Below is a small trained network, with its code and all its weights. Each question gives an input and a target symbol and asks what happens when units are switched off, that is, made to give their printed mean instead of their output.

import numpy as np


def w(rows, s, z=0):
    codes = np.array(rows[::2]) - 128.0
    scale = np.full(codes.shape[1], s)
    scale[-1] = z or s
    return codes * scale


def norm(h):
    return h / np.sqrt((h * h).mean(-1, keepdims=True) + 1e-5)


def softmax(a):
    e = np.exp(a - a.max(-1, keepdims=True))
    return e / e.sum(-1, keepdims=True)


def log_softmax(a):
    a = a - a.max(-1, keepdims=True)
    return a - np.log(np.exp(a).sum(-1, keepdims=True))


def net(x, mask):
    ids = ['αβγδεζηθλμστφψω'.index(c) for c in x.split()]
    T = len(ids)
    res = E[ids] + P[:T]
    u = 0
    for l in range(3):
        r = norm(res)
        for j in range(3):
            rows = slice(2 * j, 2 * j + 2)
            q, k, v = (r @ M[l][rows].T for M in (Q, K, V))
            z = softmax(np.where(np.tri(T) > 0, q @ k.T / 2**0.5, -1e9)) @ v
            o = O[l][rows]
            res = res + np.where(mask[u + j], z, o[:, -1]) @ o[:, :-1]
        u += 3
    return log_softmax(norm(res)[-1] @ U[:, :-1].T + U[:, -1])


Q, K, V, O = {}, {}, {}, {}
E = w([
[192,150,152,173,93,135,176,134,66],'α',
[198,156,139,93,149,102,216,158,103],'β',
[193,122,134,131,159,119,195,168,93],'γ',
[161,189,146,133,152,120,157,141,94],'δ',
[161,115,152,112,140,125,197,134,93],'ε',
[142,165,188,114,129,126,158,151,100],'ζ',
[193,106,136,111,112,144,238,136,97],'η',
[166,156,164,118,91,155,193,108,101],'θ',
[226,195,139,115,160,108,208,161,91],'λ',
[178,159,143,157,126,163,199,146,58],'μ',
[117,188,125,95,82,76,215,151,110],'σ',
[254,104,102,93,116,141,156,131,173],'τ',
[170,92,55,78,100,49,154,171,81],'φ',
[95,109,83,139,84,147,183,213,145],'ψ',
[137,151,159,236,124,119,160,131,189],'ω',
],0.0014)
P = w([
[22,88,164,99,159,115,9,123,138],'0',
[153,143,249,120,112,109,90,209,75],'1',
[150,136,246,123,103,123,105,210,95],'2',
[152,137,233,118,106,141,122,193,106],'3',
[148,151,217,124,97,150,124,182,115],'4',
[150,156,196,131,97,152,130,185,116],'5',
[153,153,185,141,93,164,127,165,133],'6',
[141,165,165,146,82,168,132,157,134],'7',
[141,167,144,157,81,175,144,151,142],'8',
[136,176,124,152,83,171,136,142,155],'9',
[139,174,98,148,84,174,150,129,168],'10',
[142,170,73,150,83,183,156,116,183],'11',
[143,186,60,148,79,193,164,118,180],'12',
[144,211,56,149,85,191,172,112,177],'13',
],0.0012)
Q[0] = w([
[132,91,117,81,184,91,125,94,147],'L0H0',
[130,75,96,107,182,107,97,101,129],'L0H0',
[3,29,137,162,178,74,24,73,203],'L0H1',
[221,214,89,132,62,179,210,160,81],'L0H1',
[141,156,146,151,84,169,137,139,88],'L0H2',
[59,48,125,104,143,80,57,90,131],'L0H2',
],0.0065)
K[0] = w([
[175,123,169,181,115,135,228,196,162],'L0H0',
[195,98,135,126,117,102,195,191,165],'L0H0',
[111,68,213,61,181,85,37,108,56],'L0H1',
[147,176,4,202,84,152,172,105,219],'L0H1',
[140,150,54,181,24,146,189,85,133],'L0H2',
[152,185,234,166,196,76,69,180,97],'L0H2',
],0.0035)
V[0] = w([
[209,123,107,140,128,95,132,194,140],'L0H0',
[181,86,150,186,138,142,197,168,124],'L0H0',
[177,113,205,201,184,51,117,51,213],'L0H1',
[205,160,143,85,134,106,136,60,6],'L0H1',
[53,52,91,11,119,96,130,113,104],'L0H2',
[135,120,137,48,43,4,111,137,161],'L0H2',
],0.0019)
O[0] = w([
[55,138,116,136,102,113,163,121,134,154],'L0H0',
[83,148,159,175,103,152,92,134,97,159],'L0H0',
[128,77,75,217,128,57,251,153,141,83],'L0H1',
[130,146,70,89,156,164,184,20,63,175],'L0H1',
[124,129,114,180,72,164,104,55,133,5],'L0H2',
[141,97,117,175,28,67,131,85,124,145],'L0H2',
],0.0026,0.0016)
Q[1] = w([
[196,252,193,101,147,182,205,211,54],'L1H0',
[192,110,177,66,195,245,162,54,52],'L1H0',
[103,123,204,200,80,153,85,72,116],'L1H1',
[109,43,103,217,148,127,73,51,167],'L1H1',
[52,31,76,217,107,42,12,52,148],'L1H2',
[51,3,52,201,216,127,95,168,211],'L1H2',
],0.004)
K[1] = w([
[113,151,36,136,94,201,138,134,244],'L1H0',
[163,254,14,27,9,109,168,232,124],'L1H0',
[203,185,175,177,41,152,179,216,160],'L1H1',
[146,190,204,134,104,134,226,122,87],'L1H1',
[194,56,207,117,166,131,103,118,63],'L1H2',
[195,85,237,240,184,174,118,110,140],'L1H2',
],0.0038)
V[1] = w([
[17,160,195,223,110,186,135,93,109],'L1H0',
[27,166,108,79,127,29,133,188,88],'L1H0',
[96,100,98,122,140,122,135,53,252],'L1H1',
[212,157,127,153,32,181,165,191,159],'L1H1',
[140,224,189,143,125,148,184,120,152],'L1H2',
[60,204,149,107,81,160,177,79,170],'L1H2',
],0.0026)
O[1] = w([
[85,16,153,180,100,228,195,165,69,87],'L1H0',
[3,240,124,178,54,150,85,107,107,128],'L1H0',
[176,110,205,186,187,174,118,139,141,5],'L1H1',
[107,92,143,34,170,72,106,195,114,164],'L1H1',
[193,127,221,170,88,106,164,98,85,224],'L1H2',
[192,92,169,189,102,112,68,117,73,145],'L1H2',
],0.003,0.0024)
Q[2] = w([
[105,106,88,174,193,203,108,63,137],'L2H0',
[111,111,97,156,223,189,122,88,146],'L2H0',
[87,88,80,161,201,222,86,98,212],'L2H1',
[179,210,170,87,64,42,153,172,1],'L2H1',
[170,145,161,83,127,104,223,189,109],'L2H2',
[84,48,105,239,186,242,69,68,166],'L2H2',
],0.0047)
K[2] = w([
[184,161,127,107,160,4,166,158,108],'L2H0',
[168,182,156,115,124,26,154,136,99],'L2H0',
[175,194,201,64,82,100,184,168,37],'L2H1',
[94,58,60,203,201,190,81,70,226],'L2H1',
[79,137,69,162,135,160,33,49,169],'L2H2',
[171,210,178,65,69,10,220,201,75],'L2H2',
],0.0047)
V[2] = w([
[103,204,183,98,219,158,96,126,75],'L2H0',
[62,138,201,158,122,152,68,113,233],'L2H0',
[138,111,102,252,197,158,125,85,182],'L2H1',
[146,149,213,164,129,89,168,104,75],'L2H1',
[100,106,161,149,138,173,203,191,102],'L2H2',
[190,178,118,88,151,53,208,180,117],'L2H2',
],0.0027)
O[2] = w([
[96,162,201,139,200,169,211,152,118,153],'L2H0',
[216,205,100,166,97,142,131,214,107,118],'L2H0',
[86,100,150,134,122,148,107,111,254,222],'L2H1',
[193,157,228,132,133,125,42,95,94,33],'L2H1',
[169,136,118,45,95,195,135,149,146,63],'L2H2',
[162,165,155,103,57,62,185,171,138,6],'L2H2',
],0.0028,0.0023)
U = w([
[109,177,170,45,84,155,43,253,169,169],'α',
[145,178,202,194,15,95,108,71,38,154],'β',
[53,152,9,57,70,80,108,66,126,150],'γ',
[124,58,174,200,129,61,217,243,168,251],'δ',
[188,110,113,173,195,90,22,132,62,128],'ε',
[175,194,81,181,167,193,96,146,159,55],'ζ',
[225,105,133,51,191,35,123,97,182,109],'η',
[154,72,135,101,136,175,129,86,197,95],'θ',
[139,119,58,142,126,192,130,198,73,18],'λ',
[82,96,202,166,153,140,52,87,198,128],'μ',
[48,60,48,190,166,97,128,105,100,49],'σ',
[156,214,124,169,151,93,170,57,173,106],'τ',
[106,132,87,168,70,218,164,106,164,43],'φ',
[81,152,179,65,235,208,190,95,70,229],'ψ',
[171,11,168,79,97,173,110,99,98,92],'ω',
],0.0055,0.0021)

Each question gives the input, a string of symbols that net reads in full, and the target symbol t.
The units are the heads (2 rows each of Q, K, V and O). Each row of codes is followed by its name. A weight is (code - 128) times the scale printed after its matrix; where a second scale follows, it is the last column's (O and U).
mask holds one flag per head, layer by layer. A switched-off head (its flag False) gives its mean, the last column of its rows in O, instead of its output. The means were averaged over made-up inputs and are rounded, as every weight is.
A unit's drop is (log p(t) with every unit on - log p(t) with that unit switched off) / (log p(t) with every unit on - log p(t) with every unit switched off).
The circuit of an input: a set's keep is (log p(t) with only the set's units on - log p(t) with every unit switched off) / (log p(t) with every unit on - log p(t) with every unit switched off). Starting from all 9 units, units are removed one at a time, each time the one whose removal leaves the highest keep (on an exact tie, the one counted first), for as long as the keep stays at least 0.8.
circuit, biggest first: the units of the circuit, biggest drop first
unit that matters most: the unit with the biggest drop
which heads matter: for each layer, one digit per head in row order, 1 if its drop is at least 0.15 and else 0, layers parted by /
drop of u: that unit's drop, to one decimal
input τ α ζ λ ω γ ω γ ψ α, target α: unit that matters most => L0H1
input δ β η λ η φ ω α, target δ: which heads matter => 110 / 001 / 000
input ε λ φ, target γ: which heads matter => 110 / 101 / 000
input λ γ δ ζ, target β: circuit, biggest first => L2H1, L1H1
input μ δ θ σ ζ τ λ ζ δ ω μ δ μ σ, target ψ: circuit, biggest first => L2H0, L0H2
input τ μ β ω ε δ ψ μ μ η γ σ, target δ: circuit, biggest first => L1H2, L1H1, L0H2, L2H1
input λ φ σ β ε, target β: which heads matter => 000 / 100 / 010
input ε μ τ μ ζ φ ψ ω φ ψ σ ψ τ, target α: which heads matter => 010 / 010 / 000
input μ φ θ φ μ σ η η τ ψ ω ζ θ, target ψ: circuit, biggest first => L2H0, L0H2, L2H1
input μ β ψ β ε α λ β σ θ μ θ μ μ, target ψ: which heads matter => 101 / 010 / 100
input λ η ω δ, target β: which heads matter => 000 / 100 / 010
input η ω μ, target ω: circuit, biggest first => L0H2, L1H0, L2H0
input θ φ λ τ σ ε λ, target η: circuit, biggest first => L1H0, L0H0, L0H2
input σ α ψ τ μ, target ε: unit that matters most => L0H2
input β α ψ λ β, target μ: which heads matter => 101 / 011 / 011
input ω ω δ β, target α: which heads matter => 010 / 110 / 111
input ω μ μ σ μ γ σ τ δ μ ψ δ τ ε, target α: circuit, biggest first => L0H1, L1H1
input λ μ α λ φ λ λ ε, target β: which heads matter => 100 / 100 / 011
input ω γ μ γ ψ γ, target α: which heads matter => 010 / 000 / 000
input σ α η λ, target ε: unit that matters most => L0H2
input μ φ ω μ ε μ φ α, target γ: which heads matter => 000 / 111 / 000
input ω α η λ λ ω σ σ, target α: circuit, biggest first => L0H1, L1H1, L2H1
input μ ζ η, target ψ: circuit, biggest first => L2H0, L0H1
input α ω α γ ω ω λ ψ λ, target α: drop of L1H0 => 0.1
input λ σ β η σ ω τ ω μ α σ η, target β: drop of L2H2 => 0.0
input α λ μ φ ψ μ μ σ λ, target γ: drop of L1H0 => 0.3
input θ μ λ ε φ λ ω ω ζ, target δ: unit that matters most => L0H1
